Below is a small trained network, with its code and all its weights. Each question gives an input and a class and asks what happens when units are switched off, that is, made to give their printed mean instead of their output.

import numpy as np


def w(rows, s, z=0):
    codes = np.array(rows[::2]) - 128.0
    scale = np.full(codes.shape[1], s)
    scale[-1] = z or s
    return codes * scale


def f(y):
    return np.maximum(y, 0)


def log_softmax(a):
    a = a - a.max(-1, keepdims=True)
    return a - np.log(np.exp(a).sum(-1, keepdims=True))


def net(x, mask):
    res = np.array(x, float).reshape(1, 8) / 4 @ E
    y = f(res @ A[0][:, :-1].T + A[0][:, -1])
    res = res + np.where(mask, y, B[0][:, -1]) @ B[0][:, :-1]
    return log_softmax(res[-1] @ U[:, :-1].T + U[:, -1])


A, B = {}, {}
E = w([
[182,176,67],'x0',
[139,212,12],'x1',
[151,236,172],'x2',
[76,54,170],'x3',
[43,50,88],'x4',
[39,117,43],'x5',
[86,204,112],'x6',
[4,152,211],'x7',
],0.0043)
A[0] = w([
[72,22,55,116],'n1',
[126,209,118,127],'n2',
[130,193,116,116],'n3',
[175,173,75,176],'n4',
[174,150,168,102],'n5',
[205,1,177,159],'n6',
[50,83,61,93],'n7',
[45,107,205,115],'n8',
[132,150,82,253],'n9',
[171,16,25,206],'n10',
[120,170,127,161],'n11',
[201,123,162,216],'n12',
[125,124,161,70],'n13',
[166,144,117,103],'n14',
[89,72,252,147],'n15',
[187,100,59,128],'n16',
],0.0097,0.0038)
B[0] = w([
[75,111,2,214],'n1',
[138,65,133,197],'n2',
[139,87,128,180],'n3',
[88,166,212,211],'n4',
[106,147,125,167],'n5',
[238,110,65,236],'n6',
[43,166,60,190],'n7',
[25,51,220,223],'n8',
[165,214,180,218],'n9',
[248,200,36,230],'n10',
[160,118,143,177],'n11',
[193,208,157,214],'n12',
[107,144,126,138],'n13',
[94,132,143,154],'n14',
[59,25,230,253],'n15',
[122,148,193,178],'n16',
],0.015,0.0057)
U = w([
[12,229,2,52],'0',
[182,126,168,195],'1',
[61,55,171,104],'2',
[116,181,147,255],'3',
[132,230,124,98],'4',
[230,3,63,35],'5',
],0.0093,0.0072)

Each question gives the input, the list of numbers given to net, and the class t.
The units are the neurons (one row each of A and B). Each row of codes is followed by its name. A weight is (code - 128) times the scale printed after its matrix; where a second scale follows, it is the last column's (A, B and U).
mask holds one flag per neuron, in row order. A switched-off neuron (its flag False) gives its mean, the last column of its row in B, instead of its output. The means were averaged over made-up inputs and are rounded, as every weight is.
A unit's drop is (log p(t) with every unit on - log p(t) with that unit switched off) / (log p(t) with every unit on - log p(t) with every unit switched off).
The circuit of an input: a set's keep is (log p(t) with only the set's units on - log p(t) with every unit switched off) / (log p(t) with every unit on - log p(t) with every unit switched off). Starting from the 12 units with the biggest drops (on a tie, the unit counted first), units are removed one at a time, each time the one whose removal leaves the highest keep (on an exact tie, the one counted first), for as long as the keep stays at least 0.8.
units of the circuit, in order: the units of the circuit, biggest drop first
unit that matters most: the unit with the biggest drop
k most important neurons: the k neurons with the biggest drops, biggest first
drop of u: that unit's drop, to one decimal
input [-3,2,-7,-5,-4,-1,-1,8], class 2: units of the circuit, in order : [n10, n12]
input [-4,-7,-3,-2,-7,-8,8,1], class 2: units of the circuit, in order : [n15]
input [-5,-4,-8,0,1,0,1,0], class 5: 2 most important neurons : [n6, n10]
input [-8,1,-1,3,-6,6,2,0], class 2: units of the circuit, in order : [n10, n12]
input [7,-4,-2,6,-1,-6,5,3], class 2: units of the circuit, in order : [n10, n15]
input [-6,-1,-8,7,6,-8,-5,3], class 5: 4 most important neurons : [n6, n10, n1, n4]
input [-8,-4,-7,4,2,8,2,-6], class 0: 2 most important neurons : [n7, n1]
input [3,3,-5,8,0,-5,-1,1], class 5: 2 most important neurons : [n6, n4]
input [0,-6,3,-8,3,-1,-2,-6], class 4: units of the circuit, in order : [n15, n8, n12]
input [-1,-4,2,-7,5,-7,3,-6], class 4: units of the circuit, in order : [n15, n12]
input [7,-8,-7,-4,-7,4,5,0], class 4: units of the circuit, in order : [n15, n8]
input [-1,-1,-3,2,-1,-6,-1,-2], class 5: 3 most important neurons : [n6, n4, n9]
input [4,6,-8,2,6,-8,-4,-8], class 4: 2 most important neurons : [n16, n4]
input [7,-8,1,8,-6,3,-8,-4], class 5: unit that matters most : n6
input [-5,-5,-5,-7,5,0,-3,2], class 5: 2 most important neurons : [n6, n10]
input [3,-3,-3,6,8,-2,2,-6], class 5: 3 most important neurons : [n6, n10, n4]
input [-4,6,-1,7,6,1,-1,5], class 0: 2 most important neurons : [n7, n1]
input [8,0,-8,2,-5,5,-1,-8], class 4: drop of n10 : 0.1
input [1,1,-3,4,-6,-4,0,-8], class 4: drop of n15 : 0.3
input [-5,-2,-5,-7,0,-8,3,-6], class 4: drop of n15 : 0.5
input [-6,-2,-5,-3,0,2,-4,-4], class 5: drop of n6 : 0.2
